Below is a small trained network, with its code and all its weights. Each question gives an input and a class and asks what happens when units are switched off, that is, made to give their printed mean instead of their output.

import numpy as np


def w(rows, s, z=0):
    codes = np.array(rows[::2]) - 128.0
    scale = np.full(codes.shape[1], s)
    scale[-1] = z or s
    return codes * scale


def norm(h):
    return h / np.sqrt((h * h).mean(-1, keepdims=True) + 1e-5)


def f(y):
    return y / 2 * (1 + np.tanh(0.7978845608 * (y + 0.044715 * y**3)))


def log_softmax(a):
    a = a - a.max(-1, keepdims=True)
    return a - np.log(np.exp(a).sum(-1, keepdims=True))


def net(x, mask):
    res = np.array(x, float).reshape(1, 6) / 4 @ E
    u = 0
    for l in range(4):
        y = f(norm(res) @ A[l][:, :-1].T + A[l][:, -1])
        res = res + np.where(mask[u : u + 9], y, B[l][:, -1]) @ B[l][:, :-1]
        u += 9
    return log_softmax(norm(res)[-1] @ U[:, :-1].T + U[:, -1])


A, B = {}, {}
E = w([
[134,123,121,120,121,134],'x0',
[141,109,115,115,131,132],'x1',
[108,162,148,149,118,124],'x2',
[159,168,150,9,137,94],'x3',
[217,179,113,154,211,198],'x4',
[132,92,218,109,147,202],'x5',
],0.011)
A[0] = w([
[144,164,84,151,149,126,93],'L0N0',
[208,230,100,116,226,179,3],'L0N1',
[126,107,153,143,138,168,135],'L0N2',
[185,170,83,185,173,205,133],'L0N3',
[142,102,88,237,140,185,94],'L0N4',
[129,132,156,74,103,96,95],'L0N5',
[125,80,249,114,130,209,214],'L0N6',
[150,173,157,110,188,97,109],'L0N7',
[88,41,103,245,84,159,204],'L0N8',
],0.015,0.0043)
B[0] = w([
[161,133,91,130,147,73,160],'L0N0',
[145,105,113,167,28,223,254],'L0N1',
[90,201,191,178,114,134,160],'L0N2',
[161,165,132,134,230,86,241],'L0N3',
[66,102,131,153,190,5,215],'L0N4',
[75,132,115,93,166,99,161],'L0N5',
[127,78,216,95,148,140,246],'L0N6',
[110,109,122,121,82,146,169],'L0N7',
[176,134,129,138,19,215,247],'L0N8',
],0.019,0.012)
A[1] = w([
[96,113,102,135,124,155,14],'L1N0',
[80,178,5,102,97,46,3],'L1N1',
[87,164,57,175,172,120,81],'L1N2',
[108,165,113,157,138,195,60],'L1N3',
[100,152,69,127,163,91,75],'L1N4',
[142,170,19,167,85,112,152],'L1N5',
[171,164,67,168,66,107,102],'L1N6',
[172,104,73,77,159,173,63],'L1N7',
[125,166,47,123,61,129,64],'L1N8',
],0.017,0.0025)
B[1] = w([
[151,108,125,142,178,131,125],'L1N0',
[142,66,254,196,101,213,217],'L1N1',
[152,114,108,72,160,76,170],'L1N2',
[166,64,130,72,122,114,154],'L1N3',
[236,72,137,114,98,70,167],'L1N4',
[100,202,47,163,126,111,254],'L1N5',
[98,180,108,85,132,93,242],'L1N6',
[76,190,163,197,72,123,149],'L1N7',
[130,149,46,114,139,187,221],'L1N8',
],0.02,0.0093)
A[2] = w([
[108,75,170,87,34,137,2],'L2N0',
[135,37,197,182,249,93,48],'L2N1',
[117,132,135,129,139,136,69],'L2N2',
[75,100,125,71,170,84,101],'L2N3',
[107,110,68,85,102,162,17],'L2N4',
[92,110,157,156,87,79,37],'L2N5',
[115,121,74,90,88,167,90],'L2N6',
[130,106,154,139,81,164,47],'L2N7',
[8,143,133,4,188,21,110],'L2N8',
],0.016,0.0019)
B[2] = w([
[204,112,124,163,193,163,223],'L2N0',
[74,252,103,128,70,134,253],'L2N1',
[163,141,121,122,116,122,125],'L2N2',
[134,120,139,85,144,98,140],'L2N3',
[103,178,116,129,149,136,171],'L2N4',
[153,138,110,63,170,181,144],'L2N5',
[50,161,157,142,119,115,189],'L2N6',
[168,96,164,118,98,108,195],'L2N7',
[108,54,152,36,158,49,162],'L2N8',
],0.026,0.011)
A[3] = w([
[165,113,64,165,231,3,119],'L3N0',
[59,145,74,153,152,88,2],'L3N1',
[139,96,106,174,103,116,180],'L3N2',
[122,135,219,216,171,128,157],'L3N3',
[113,124,43,72,105,164,89],'L3N4',
[83,65,146,24,186,49,63],'L3N5',
[102,99,24,70,80,163,38],'L3N6',
[90,76,60,91,48,119,115],'L3N7',
[196,67,165,104,95,241,120],'L3N8',
],0.017,0.002)
B[3] = w([
[77,67,179,50,152,85,185],'L3N0',
[151,104,155,124,123,156,183],'L3N1',
[200,173,169,94,179,158,141],'L3N2',
[155,128,8,99,112,151,199],'L3N3',
[119,194,198,139,120,140,165],'L3N4',
[144,164,73,156,158,32,164],'L3N5',
[128,200,152,114,91,131,169],'L3N6',
[211,185,98,106,179,177,151],'L3N7',
[91,4,127,172,144,121,249],'L3N8',
],0.025,0.014)
U = w([
[89,217,115,150,97,169,222],'0',
[122,7,146,163,120,196,156],'1',
[95,101,145,76,193,18,8],'2',
],0.015,0.0017)

Each question gives the input, the list of numbers given to net, and the class t.
The units are the neurons (one row each of A and B). Each row of codes is followed by its name. A weight is (code - 128) times the scale printed after its matrix; where a second scale follows, it is the last column's (A, B and U).
mask holds one flag per neuron, layer by layer. A switched-off neuron (its flag False) gives its mean, the last column of its row in B, instead of its output. The means were averaged over made-up inputs and are rounded, as every weight is.
A unit's drop is (log p(t) with every unit on - log p(t) with that unit switched off) / (log p(t) with every unit on - log p(t) with every unit switched off).
unit that matters most: the unit with the biggest drop
k most important neurons: the k neurons with the biggest drops, biggest first
top k neurons in layer l: the k neurons of layer l with the biggest drops, biggest first
drop when u is switched off: that unit's drop, to one decimal
input [-3,7,4,2,-2,-7], class 1: unit that matters most => L1N1
input [8,-4,4,8,0,-6], class 1: 4 most important neurons => [L1N1; L0N8; L0N1; L0N5]
input [-3,-2,-2,7,-6,-5], class 1: 2 most important neurons => [L0N6; L1N1]
input [-7,5,-4,-6,3,1], class 0: 3 most important neurons => [L0N4; L2N1; L0N8]
input [-1,8,-4,-4,2,1], class 0: 2 most important neurons => [L0N4; L0N8]
input [7,-5,4,5,0,-8], class 1: 4 most important neurons => [L1N1; L0N8; L0N1; L0N3]
input [0,-8,-4,5,-7,-8], class 1: 2 most important neurons => [L1N1; L0N3]
input [8,7,5,-6,1,5], class 0: top 4 neurons in layer 0 => [L0N4; L0N1; L0N8; L0N3]
input [2,2,-1,0,7,-7], class 2: 2 most important neurons => [L0N3; L0N8]
input [-5,5,-5,0,2,5], class 0: 3 most important neurons => [L0N8; L2N1; L1N1]
input [7,-1,-8,4,-4,-2], class 1: 2 most important neurons => [L0N6; L1N1]
input [4,8,1,7,1,1], class 1: 3 most important neurons => [L0N4; L1N5; L2N1]
input [-3,7,7,-7,2,5], class 0: 3 most important neurons => [L0N4; L0N8; L0N1]
input [-7,-1,6,7,1,1], class 1: unit that matters most => L0N4
input [6,-2,1,-2,8,-2], class 2: top 2 neurons in layer 0 => [L0N3; L0N6]
input [7,7,-4,8,-3,-6], class 1: top 2 neurons in layer 0 => [L0N6; L0N3]
input [-8,4,-7,6,-3,6], class 2: drop when L0N1 is switched off => 0.1
input [4,6,-4,-4,-8,0], class 0: drop when L0N6 is switched off => 3.7
input [-2,3,-8,-8,-5,-5], class 0: drop when L0N8 is switched off => 0.6
input [-5,-2,-8,6,-2,-5], class 1: unit that matters most => L0N6
